Below is a small trained network, with its code and all its weights. Each question gives an input and a class and asks what happens when units are switched off, that is, made to give their printed mean instead of their output.

import numpy as np


def w(rows, s, z=0):
    codes = np.array(rows[::2]) - 128.0
    scale = np.full(codes.shape[1], s)
    scale[-1] = z or s
    return codes * scale


def f(y):
    return np.maximum(y, 0)


def log_softmax(a):
    a = a - a.max(-1, keepdims=True)
    return a - np.log(np.exp(a).sum(-1, keepdims=True))


def net(x, mask):
    res = np.array(x, float).reshape(1, 6) / 4 @ E
    y = f(res @ A[0][:, :-1].T + A[0][:, -1])
    res = res + np.where(mask, y, B[0][:, -1]) @ B[0][:, :-1]
    return log_softmax(res[-1] @ U[:, :-1].T + U[:, -1])


A, B = {}, {}
E = w([
[128,129,127],'x0',
[165,6,182],'x1',
[128,128,128],'x2',
[128,129,127],'x3',
[190,194,217],'x4',
[208,126,44],'x5',
],0.014)
A[0] = w([
[186,131,127,141],'neuron 1',
[171,125,167,111],'neuron 2',
[38,133,196,254],'neuron 3',
[149,204,168,135],'neuron 4',
[174,113,91,74],'neuron 5',
[139,83,199,148],'neuron 6',
[166,183,126,106],'neuron 7',
[129,182,82,163],'neuron 8',
[156,121,107,86],'neuron 9',
[178,101,128,137],'neuron 10',
[174,128,171,109],'neuron 11',
[144,176,140,120],'neuron 12',
[71,176,86,143],'neuron 13',
[184,126,87,172],'neuron 14',
[133,144,93,167],'neuron 15',
[47,148,51,196],'neuron 16',
[119,7,111,88],'neuron 17',
[190,116,81,150],'neuron 18',
[187,125,184,99],'neuron 19',
[174,116,168,114],'neuron 20',
[46,135,190,241],'neuron 21',
[176,102,177,99],'neuron 22',
[115,245,171,190],'neuron 23',
[178,110,175,94],'neuron 24',
],0.015,0.0091)
B[0] = w([
[127,137,135,163],'neuron 1',
[124,183,69,163],'neuron 2',
[81,66,104,250],'neuron 3',
[102,135,197,199],'neuron 4',
[82,140,149,155],'neuron 5',
[126,109,94,199],'neuron 6',
[172,198,162,169],'neuron 7',
[141,186,126,187],'neuron 8',
[82,92,151,142],'neuron 9',
[91,128,128,167],'neuron 10',
[113,165,95,166],'neuron 11',
[155,146,178,166],'neuron 12',
[88,156,72,193],'neuron 13',
[151,175,143,180],'neuron 14',
[129,149,122,162],'neuron 15',
[133,157,52,216],'neuron 16',
[157,88,252,212],'neuron 17',
[121,175,168,181],'neuron 18',
[106,163,75,176],'neuron 19',
[113,159,85,167],'neuron 20',
[68,59,117,239],'neuron 21',
[114,145,65,173],'neuron 22',
[60,174,202,246],'neuron 23',
[116,165,55,169],'neuron 24',
],0.012,0.019)
U = w([
[78,125,74,67],'0',
[110,125,245,254],'1',
[186,184,73,151],'2',
[171,182,217,15],'3',
[156,20,166,111],'4',
],0.012,0.0086)

Each question gives the input, the list of numbers given to net, and the class t.
The units are the neurons (one row each of A and B). Each row of codes is followed by its name. A weight is (code - 128) times the scale printed after its matrix; where a second scale follows, it is the last column's (A, B and U).
mask holds one flag per neuron, in row order. A switched-off neuron (its flag False) gives its mean, the last column of its row in B, instead of its output. The means were averaged over made-up inputs and are rounded, as every weight is.
A unit's drop is (log p(t) with every unit on - log p(t) with that unit switched off) / (log p(t) with every unit on - log p(t) with every unit switched off).
The circuit of an input: a set's keep is (log p(t) with only the set's units on - log p(t) with every unit switched off) / (log p(t) with every unit on - log p(t) with every unit switched off). Starting from the 12 units with the biggest drops (on a tie, the unit counted first), units are removed one at a time, each time the one whose removal leaves the highest keep (on an exact tie, the one counted first), for as long as the keep stays at least 0.8.
units of the circuit, in order: the units of the circuit, biggest drop first
top k neurons: the k neurons with the biggest drops, biggest first
drop of u: that unit's drop, to one decimal
input [0,-8,4,-1,2,0], class 1: units of the circuit, in order -> [neuron 23]
input [4,1,-6,3,-1,5], class 1: units of the circuit, in order -> [neuron 16; neuron 13]
input [-5,-6,-8,4,0,1], class 2: top 3 neurons -> [neuron 17; neuron 16; neuron 13]
input [-3,0,-5,0,5,8], class 3: top 2 neurons -> [neuron 16; neuron 18]
input [0,-5,-3,3,7,1], class 3: top 3 neurons -> [neuron 7; neuron 21; neuron 3]
input [-5,7,-8,4,-8,1], class 1: top 3 neurons -> [neuron 17; neuron 3; neuron 21]
input [5,-2,8,-6,0,-6], class 0: top 3 neurons -> [neuron 17; neuron 3; neuron 21]
input [1,-4,-3,-3,1,2], class 3: drop of neuron 23 -> 0.1
input [-4,8,3,3,0,-2], class 4: drop of neuron 13 -> 0.1
input [4,0,-6,8,-6,8], class 2: drop of neuron 23 -> 0.6
